Below are the code and all the weights of a small trained network. Each question names an input and a class and asks about switching units off, where a switched-off unit gives its printed mean instead of its output.

import numpy as np


def w(rows, s, z=0):
    codes = np.array(rows[::2]) - 128.0
    scale = np.full(codes.shape[1], s)
    scale[-1] = z or s
    return codes * scale


def f(y):
    return np.maximum(y, 0)


def log_softmax(a):
    a = a - a.max(-1, keepdims=True)
    return a - np.log(np.exp(a).sum(-1, keepdims=True))


def net(x, mask):
    res = np.array(x, float).reshape(1, 5) / 4 @ E
    y = f(res @ A[0][:, :-1].T + A[0][:, -1])
    res = res + np.where(mask, y, B[0][:, -1]) @ B[0][:, :-1]
    return log_softmax(res[-1] @ U[:, :-1].T + U[:, -1])


A, B = {}, {}
E = w([
[138,92,25,130,65,159,96,89,163,189],'x0',
[115,130,118,135,113,125,134,143,127,118],'x1',
[98,53,131,118,182,88,159,185,226,162],'x2',
[136,115,129,109,143,138,109,131,119,125],'x3',
[213,117,84,10,102,61,174,108,128,91],'x4',
],0.012)
A[0] = w([
[217,73,18,51,38,92,146,86,156,144,75],'n0',
[91,51,135,140,154,110,139,140,180,192,156],'n1',
[153,86,132,105,208,64,179,194,165,136,174],'n2',
[79,155,254,198,179,165,123,182,100,111,207],'n3',
[99,112,116,181,89,207,85,138,137,205,156],'n4',
[116,144,110,169,102,211,66,84,130,183,173],'n5',
[159,212,119,132,79,178,94,81,37,83,253],'n6',
[165,87,40,160,84,157,102,104,142,193,168],'n7',
[140,203,131,132,56,172,106,64,18,91,249],'n8',
[92,60,123,120,183,94,132,173,225,175,165],'n9',
[87,79,117,143,126,137,125,157,183,183,135],'n10',
[138,138,172,77,152,20,196,162,119,55,183],'n11',
[206,178,145,113,125,120,140,115,60,13,189],'n12',
],0.0072,0.0056)
B[0] = w([
[24,97,207,39,68,204,174,54,182,127,227],'n0',
[137,105,90,138,205,163,137,202,214,152,192],'n1',
[147,51,138,109,120,73,198,166,167,92,201],'n2',
[13,101,230,80,81,197,173,79,189,175,228],'n3',
[141,178,71,200,155,146,67,156,105,193,205],'n4',
[116,165,105,187,138,184,57,123,91,181,205],'n5',
[118,230,166,130,86,126,98,67,42,92,242],'n6',
[76,145,91,184,131,254,73,129,136,204,208],'n7',
[112,216,137,143,115,124,81,69,66,132,247],'n8',
[142,116,98,119,201,166,151,204,213,129,212],'n9',
[135,126,88,123,204,166,125,141,189,143,182],'n10',
[173,99,110,45,122,79,217,141,93,80,211],'n11',
[145,210,149,75,101,95,161,65,94,91,214],'n12',
],0.0075,0.014)
U = w([
[45,149,192,104,56,158,110,73,109,128,237],'0',
[53,52,159,82,123,158,165,150,183,149,136],'1',
[145,159,65,220,111,132,44,126,53,164,78],'2',
[181,121,45,187,170,143,81,208,167,156,4],'3',
[244,189,139,81,105,33,147,108,67,72,115],'4',
[255,45,122,88,124,7,176,176,129,74,137],'5',
],0.0076,0.0017)

Each question gives the input, the list of numbers given to net, and the class t.
The units are the neurons (one row each of A and B). Each row of codes is followed by its name. A weight is (code - 128) times the scale printed after its matrix; where a second scale follows, it is the last column's (A, B and U).
mask holds one flag per neuron, in row order. A switched-off neuron (its flag False) gives its mean, the last column of its row in B, instead of its output. The means were averaged over made-up inputs and are rounded, as every weight is.
A unit's drop is (log p(t) with every unit on - log p(t) with that unit switched off) / (log p(t) with every unit on - log p(t) with every unit switched off).
The circuit of an input: a set's keep is (log p(t) with only the set's units on - log p(t) with every unit switched off) / (log p(t) with every unit on - log p(t) with every unit switched off). Starting from the 12 units with the biggest drops (on a tie, the unit counted first), units are removed one at a time, each time the one whose removal leaves the highest keep (on an exact tie, the one counted first), for as long as the keep stays at least 0.8.
circuit, biggest first: the units of the circuit, biggest drop first
k most important neurons: the k neurons with the biggest drops, biggest first
drop when u is switched off: that unit's drop, to one decimal
input [4,6,6,-7,0], class 3: most important neuron -> [n3]
input [-8,7,-4,7,2], class 4: 2 most important neurons -> [n11, n0]
input [-3,-4,1,0,-4], class 1: circuit, biggest first -> [n6, n8]
input [-2,5,-2,1,1], class 4: circuit, biggest first -> [n0, n7]
input [4,1,-8,3,0], class 2: 2 most important neurons -> [n3, n5]
input [7,-3,-4,5,0], class 2: 3 most important neurons -> [n3, n5, n4]
input [-2,-1,5,1,1], class 5: circuit, biggest first -> [n0, n7, n2]
input [4,-5,-8,-1,0], class 2: 2 most important neurons -> [n3, n5]
input [8,7,1,5,-2], class 3: 2 most important neurons -> [n6, n8]
input [3,3,1,-5,5], class 1: 3 most important neurons -> [n6, n8, n0]
input [0,4,2,-1,-5], class 1: 2 most important neurons -> [n3, n8]
input [-8,-4,4,-4,-1], class 1: drop when n3 is switched off -> 2.9
input [-6,-6,3,-8,-1], class 1: drop when n3 is switched off -> 0.9
input [-1,-5,7,-3,3], class 5: drop when n3 is switched off -> 0.1
input [3,3,-1,4,0], class 2: drop when n12 is switched off -> 0.1
input [4,0,6,8,-1], class 3: most important neuron -> [n3]
